Below is a small trained network, with its code and all its weights. Each question gives an input and a class and asks what happens when units are switched off, that is, made to give their printed mean instead of their output.

import numpy as np


def w(rows, s, z=0):
    codes = np.array(rows[::2]) - 128.0
    scale = np.full(codes.shape[1], s)
    scale[-1] = z or s
    return codes * scale


def f(y):
    return np.maximum(y, 0)


def log_softmax(a):
    a = a - a.max(-1, keepdims=True)
    return a - np.log(np.exp(a).sum(-1, keepdims=True))


def net(x, mask):
    res = np.array(x, float).reshape(1, 7) / 4 @ E
    y = f(res @ A[0][:, :-1].T + A[0][:, -1])
    res = res + np.where(mask, y, B[0][:, -1]) @ B[0][:, :-1]
    return log_softmax(res[-1] @ U[:, :-1].T + U[:, -1])


A, B = {}, {}
E = w([
[132,129,133],'x0',
[109,254,195],'x1',
[213,177,99],'x2',
[152,133,176],'x3',
[138,130,154],'x4',
[142,131,158],'x5',
[141,131,156],'x6',
],0.0099)
A[0] = w([
[74,217,152,121],'N0',
[89,134,90,254],'N1',
[73,139,120,133],'N2',
[167,75,179,196],'N3',
[161,111,173,253],'N4',
[87,106,148,92],'N5',
[134,136,47,153],'N6',
[72,113,152,89],'N7',
[214,216,69,120],'N8',
[158,42,126,52],'N9',
[194,167,83,64],'N10',
[169,151,105,91],'N11',
[121,114,114,193],'N12',
[68,170,134,153],'N13',
[136,43,138,119],'N14',
[11,87,180,81],'N15',
[45,125,91,107],'N16',
[194,160,84,102],'N17',
[151,223,128,144],'N18',
[193,38,112,109],'N19',
],0.013,0.0074)
B[0] = w([
[188,216,72,233],'N0',
[72,62,110,254],'N1',
[111,146,134,173],'N2',
[80,87,101,199],'N3',
[48,6,59,226],'N4',
[133,122,182,156],'N5',
[127,78,90,206],'N6',
[161,141,195,164],'N7',
[117,62,241,234],'N8',
[178,237,144,188],'N9',
[150,145,223,174],'N10',
[129,144,179,155],'N11',
[88,117,98,192],'N12',
[85,165,83,202],'N13',
[131,194,98,206],'N14',
[185,97,240,219],'N15',
[120,141,165,188],'N16',
[123,115,203,185],'N17',
[129,163,24,228],'N18',
[169,252,100,227],'N19',
],0.015,0.0085)
U = w([
[176,254,130,72],'0',
[92,174,150,253],'1',
[150,174,250,11],'2',
[104,169,137,161],'3',
],0.0074,0.0039)

Each question gives the input, the list of numbers given to net, and the class t.
The units are the neurons (one row each of A and B). Each row of codes is followed by its name. A weight is (code - 128) times the scale printed after its matrix; where a second scale follows, it is the last column's (A, B and U).
mask holds one flag per neuron, in row order. A switched-off neuron (its flag False) gives its mean, the last column of its row in B, instead of its output. The means were averaged over made-up inputs and are rounded, as every weight is.
A unit's drop is (log p(t) with every unit on - log p(t) with that unit switched off) / (log p(t) with every unit on - log p(t) with every unit switched off).
The circuit of an input: a set's keep is (log p(t) with only the set's units on - log p(t) with every unit switched off) / (log p(t) with every unit on - log p(t) with every unit switched off). Starting from the 12 units with the biggest drops (on a tie, the unit counted first), units are removed one at a time, each time the one whose removal leaves the highest keep (on an exact tie, the one counted first), for as long as the keep stays at least 0.8.
units of the circuit, in order: the units of the circuit, biggest drop first
unit that matters most: the unit with the biggest drop
top k neurons: the k neurons with the biggest drops, biggest first
drop of u: that unit's drop, to one decimal
input [3,-7,3,-7,3,-8,4], class 0: unit that matters most -> N19
input [-3,5,7,2,-5,4,3], class 2: top 2 neurons -> N8, N10
input [2,-5,8,7,2,-3,4], class 2: top 3 neurons -> N8, N10, N17
input [5,8,-8,-4,7,7,-1], class 0: top 2 neurons -> N0, N8
input [8,4,4,-3,7,7,5], class 3: top 2 neurons -> N4, N18
input [8,-6,-1,-6,-2,-5,3], class 0: top 3 neurons -> N19, N9, N4
input [8,-7,5,0,0,-7,-5], class 0: top 2 neurons -> N19, N9
input [4,7,8,-5,7,-6,-6], class 2: top 3 neurons -> N8, N10, N17
input [2,6,-3,3,5,4,1], class 0: top 3 neurons -> N0, N1, N8
input [5,-5,-5,4,1,8,-5], class 0: top 4 neurons -> N19, N9, N14, N8
input [-3,-5,7,-6,-2,-6,6], class 2: units of the circuit, in order -> N8, N10
input [-5,-7,-6,8,-2,6,6], class 0: top 2 neurons -> N19, N9
input [-7,-4,-6,2,5,7,-3], class 2: top 2 neurons -> N15, N18
input [6,7,-4,5,-7,-4,4], class 0: unit that matters most -> N0
input [3,8,-7,-6,-7,4,1], class 0: top 2 neurons -> N0, N8
input [-1,1,5,4,-4,7,-2], class 2: top 2 neurons -> N8, N10
input [5,-8,7,8,4,7,-3], class 0: drop of N14 -> 0.2
input [2,-4,-6,1,-5,-5,1], class 2: drop of N0 -> 0.2
input [2,4,-8,0,6,-3,-3], class 2: drop of N15 -> 1.0
input [6,0,-8,-1,7,-5,5], class 2: drop of N18 -> 0.1
input [-7,7,-2,2,6,4,-5], class 0: units of the circuit, in order -> N0
